Each row has a name. Each piece below is followed by the name of the row it came from, unless a question asks for something else. Each question is about the rows just above it. Places in a row count from 1.

Depig: [151 121 103 125 145 112]
sezut: [112 130  83 167 109 154]
gebo: [ 77 190 130 113 191 130]
vese: [114 146 113 146 102 150]
The entry that follows [190]:  [130]
What comes right after [145] in the named rows?  [112]
Row and place of [150] in the named rows:  vese, 6
At which places does gebo hold [191]?  5
Every place of [190] in gebo:  2

sezut: [157 127 105 127 116  73 127 106 127 107 106 106]
gebo: [139 155 113 101 132 144  47 144 124 126  97 153]
gigun: [139 127 139 130 116  73 151 139 129 140 130 139]
[105] is at row and place  sezut, 3
Places of [107] in row sezut:  10
What comes right after [107] in the named rows?  [106]
Where in the named rows is [140]?  gigun, 10
At which places does gigun hold [139]?  1 3 8 12

gebo: [151 107 220  89 170]
vif: [137 111 162  95  79]
fabil: [140 139  50 112 116]
Row and place of [112] in the named rows:  fabil, 4
Row and place of [140] in the named rows:  fabil, 1

gebo: [ 99 114 133 120 146 174 137 121 125 147 174 174 117 131 120 135 155  89
 112 119 152 121 129 139  74 127  77 118 130 174 119 153 105 117 125 147
 122 140 102 137 141 109 145 120 146 128 177 150 125 138 120 137 101 149
 140 125 147]
fabil: [112 128 101 122 138 118 122 132 122 122 140 175 136 141 136 175 161 108
  97 153 148 136 143 127 130 116 106 151 134 111 108 144 106 124 109 118
 115 148  87 115 153  99 142 122 144 117 148 146 141 137 138 132 104 150
 175 143 123]
Zogu: [ 98 113 151 119 138 112 144 118 139 151 190 149 125 120 110 118 148  85
 114 120 160 120 127 145  74 132  60 122 119  98 124 147 105 117 150 161
 145 140 108 143 135 117 142 121 155 140 195 141 120 150 147 141  95 144
 155  88 146]
gigun: [ 85 121 150 120 151 110 134 117  90 154 195 160 128 120 104  96 147  83
 107 104 164 114 130 144  67 123  48 107 108  87 106 160 107 122 159 169
 151 137 127 135 142 112 147 114 163 134 203 124 125 147 152 142  96 141
 140 102 154]
zifum: [ 92 101 120 112 137 134 154 133 142 152 163 130 117 144 134 140 176  91
 113 135 137 125 121 131 108 141 117 118 137 146 143 141  95 113  93 149
 105 142  67 140 138 110 142 124 137 130 160 152 122 142 126 153  87 146
 165 126 147]
fenik: [105  95 118 115 132 147 149 128 134 152 161 126 105 144 127 125 163  95
 118 129 137 124 119 133  79 147 107 119 147 131 140 143  98 105  96 144
  90 142  71 137 136 117 145 109 135 133 155 178 119 133 123 144  95 153
 142 132 139]
Depig: [111 125 108 113 150 129 136 127 111 132 145 128 120 143 142 177 167  96
 105 141 144 131 138 135 105 119 107 138 142 107 123 141 100 126  93 119
 107 144  83 136 142  96 136 113 133 113 152 149 131 133 142 128 109 155
 151 151 146]
Kile: [ 91 122 125 127 131  91 122 128 148 140 171 148 143 127 109 132 149  98
 101 131 154 126 131 133 105 124  72 130 124 112 101 160 108 120 152 158
 139 145 110 112 154 110 151 126  91 136 182 135 138  91 139 150  89 137
 174 103 124]
Every place of [174] in gebo:  6 11 12 30
Places of [91] in row Kile:  1 6 45 50
The row with [ 91 122 125 127 131  91 122 128 148 140 171 148 143 127 109 132 149  98
 101 131 154 126 131 133 105 124  72 130 124 112 101 160 108 120 152 158
 139 145 110 112 154 110 151 126  91 136 182 135 138  91 139 150  89 137
 174 103 124] is  Kile
Which row holds [ 85 121 150 120 151 110 134 117  90 154 195 160 128 120 104  96 147  83
 107 104 164 114 130 144  67 123  48 107 108  87 106 160 107 122 159 169
 151 137 127 135 142 112 147 114 163 134 203 124 125 147 152 142  96 141
 140 102 154]?  gigun

Depig: [ 61  45 166 113  59]
Pemav: [74 60 74 60 60]
Kile: [ 57  45 166 210 197]
sezut: [ 57  45 166 210 150]
Right after [61] comes  [45]
At which places does Pemav hold [60]?  2 4 5
asked: [74 60 74 60 60]  Pemav
At which places does sezut hold [166]?  3

fabil: [105 142 102 135 128 145 136  63 168 101 146  94]
fenik: [138 137 107 132 149 136 145 107 167 107 147 133]
vese: [154 128 169 129 129 108 153 181 137 165 125 177]
Depig: [154 128 139 129 129 108 118 181  89 165 125 177]
zifum: [138 137  96 132 149 136 107 110 134 150 176 112]
Where in the named rows is [101]?  fabil, 10
At which places does fenik hold [107]?  3 8 10
asked: [105 142 102 135 128 145 136  63 168 101 146  94]  fabil
The entry that follows [146]:  [94]
Places of [154] in row vese:  1
What comes right after [150] in the named rows?  [176]

Pemav: [ 77 123 110 135]
fenik: [182 174  58  98]
vif: [176  76 110 168]
gigun: [43 43 43 99]
Row and place of [98] in the named rows:  fenik, 4
Right after [174] comes  [58]
Places of [182] in row fenik:  1
Places of [43] in row gigun:  1 2 3
Where in the named rows is [123]?  Pemav, 2
Row and place of [77] in the named rows:  Pemav, 1

Kile: [118 141  73 142]
gebo: [102 109  74 143]
Pemav: [183 161 199 118]
vif: [104 128  53 142]
sezut: [106 106 171 171]
Depig: [142 150 165 110]
vese: [ 54 115  62 156]
fabil: [115 170  91 180]
Row and place of [110] in the named rows:  Depig, 4
Row and place of [53] in the named rows:  vif, 3
What comes right after [102] in the named rows?  [109]
The entry that follows [74]:  [143]
Places of [171] in row sezut:  3 4

zifum: [ 99  99  99  99 155]
Depig: [131  88  93 135  85]
vif: [ 77 154 120 175  98]
Kile: [ 77 154 120 175 129]
Pemav: [ 78  91 105 121  94]
sezut: [ 78  80 188  94 191]
gebo: [114  91 114 130 114]
gigun: [ 78 161 113 198 120]
asked: [ 77 154 120 175  98]  vif
Places of [130] in row gebo:  4
Row and place of [155] in the named rows:  zifum, 5
At which places does zifum hold [99]?  1 2 3 4

Pemav: [126 155 126 160 148 117 147 119 151 117  95 117 119 149]
vif: [122 158 130 152 150 115 151 118 156 156  99 117 103 154]
zifum: [167 102  85 124 114 150  84 107 123 111 143 109 115 124]
vese: [117 143 137 177 133 126 150 147 118 147  87 140 121 146]
Places of [117] in row Pemav:  6 10 12
The entry that follows [140]:  [121]
Where in the named rows is [137]?  vese, 3
The entry that follows [122]:  [158]
[114] is at row and place  zifum, 5
Right after [102] comes  [85]

gebo: [ 99  71 162 109]
vif: [ 99  71 162 202]
fenik: [152 188 188 152]
zifum: [112 188 133  63]
Kile: [104 133 126 108]
fabil: [137 127 138 119]
Zogu: [151 132 201 132]
gigun: [169 143 118 125]
Places of [152] in row fenik:  1 4
[202] is at row and place  vif, 4
What comes right after [143] in the named rows?  [118]
Row and place of [138] in the named rows:  fabil, 3

fabil: [189 106 174 102 139 135  83 165 102 125 157 119 101 113 167 173  98 121
 163  85 112 151 112 137 129 124 118 105 115  84 150  98 114 153 101 128
 117 204 137 155  77 142 142 139 179 168 153 151 110  91 118]
zifum: [184 143 102  78 133 166  98 131  70 154 156 111 124 180 114 174  87 164
 148  74 142 141 134 112 146 131 121 121  94 102 172 128 134 118 127 166
 134 163 150 133 111 131 131 151 145 154  97 170 166 105  86]
sezut: [170 110 114  99 104 161 138 116  93 120  94 142 113 155 145 175 108 134
 131 101 106  92  99 105 161  92 158  87  79  75 167 118 143  89 116  93
 120 190 134 161 115 171  79 165 107 158 104 131 188 111  93]
vif: [182 147 109 122 110 164 131 129  96 146 116 143 127 164 139 211 140 154
 138  72 131 133 116 110 141  97 137 111  95  73 177 118 122 125 115 120
 148 184 156 151 154 125  90 131 157 175 148 148 170 109 104]
What comes right after [171] in the named rows?  [79]
The entry that follows [140]:  [154]
Right after [168] comes  [153]
At which places does vif hold [122]?  4 33
What comes right after [204] in the named rows?  [137]

Pemav: [ 92 191 209 208]
gigun: [128 129 129 200]
sezut: [128 129 130 184]
Depig: [ 95 205 204  95]
vese: [128 128 126 166]
Zogu: [129 128 138 204]
vif: [128 127 133 197]
zifum: [128 127 157 201]
fabil: [ 93 199 203 206]
fenik: [127 128 149 206]
gebo: [100 170 201 202]
Kile: [128 127 130 182]
At which places does Depig hold [205]?  2
Places of [204] in row Zogu:  4
What comes right after [205] in the named rows?  [204]
Where in the named rows is [209]?  Pemav, 3
The entry that follows [191]:  [209]

Kile: [165  96 102  95 160 129 107 128 113 178  71 195]
fabil: [106 123 178  56 124  73 125 124  73 150 217  84]
fenik: [ 73 114 169 126 169  99 139 173 159  87  78 127]
gigun: [165 128 102 187 160 129 107 128 113 145 160  70]
At which places does fabil hold [124]?  5 8
The entry that follows [159]:  [87]
[78] is at row and place  fenik, 11
The entry that follows [123]:  [178]

Kile: [130 121 152 129 117 121 127  50 129 129 120 180 138 129 106 122 100 129
 122 166 128 120 131 128 122 180 126 143  86 129 177 134 124 140 127 129
 131 127 122]
zifum: [130 128 152 129 117 121 127  50 129 129 120 180 138 129 106 125 100 129
 122 166 128 120 131 128  51 129 116 111 132 129 150 129 126 127 127 124
 129 129 125]
fenik: [130 128 152 129 117 121 127  50 129 129 120 180 138 129 106 125 100 129
 122 166 128 120 131 129 198 129 138 117  56 153 131 125 150 100 129 153
 124 129 120]
What comes right after [143] in the named rows?  [86]
Where do [130 128 152 129 117 121 127  50 129 129 120 180 138 129 106 125 100 129
 122 166 128 120 131 129 198 129 138 117  56 153 131 125 150 100 129 153
 124 129 120] appear?  fenik
Places of [122] in row Kile:  16 19 25 39

Depig: [ 97 122  59 103 113]
zifum: [101 122 117 135 113]
Pemav: [101 105 117 103 113]
Zogu: [ 94 153 117  99  80]
gebo: [ 94 153 117 174  80]
vese: [150  98 113 114 113]
sezut: [134 135 117 135 135]
vif: [150  98  98 114 118]
Which row holds [ 94 153 117 174  80]?  gebo
Every place of [135] in sezut:  2 4 5
At which places does vif hold [98]?  2 3
asked: [101 105 117 103 113]  Pemav

Zogu: [164 154  43 215 202  40]
vese: [147 178 104 219  67  87]
gebo: [159  72 163  44  62 213]
zifum: [ 64  99 215  96 142  67]
sezut: [210  41 114 196  54  39]
vif: [139 213  72 117  87 205]
Pemav: [ 62  86 187 187 187 152]
Places of [187] in row Pemav:  3 4 5
At which places does Zogu hold [215]?  4

fabil: [115  91 180 101 101  93]
Kile: [108  98 141 142 144 132]
gebo: [135 141 145 111 184 175]
Depig: [153 175 138 106 144 106]
vese: [125 169 125 170 170 125]
zifum: [109  67  95 111  96 129]
sezut: [197  91 109 102 153 145]
vif: [ 71 130  93 120 128  90]
Zogu: [141 135 144 139 126 146]
Pemav: [184  93 135 178 168  94]
gigun: [103 112 140 126 112 118]
Places of [125] in row vese:  1 3 6
Row and place of [108] in the named rows:  Kile, 1

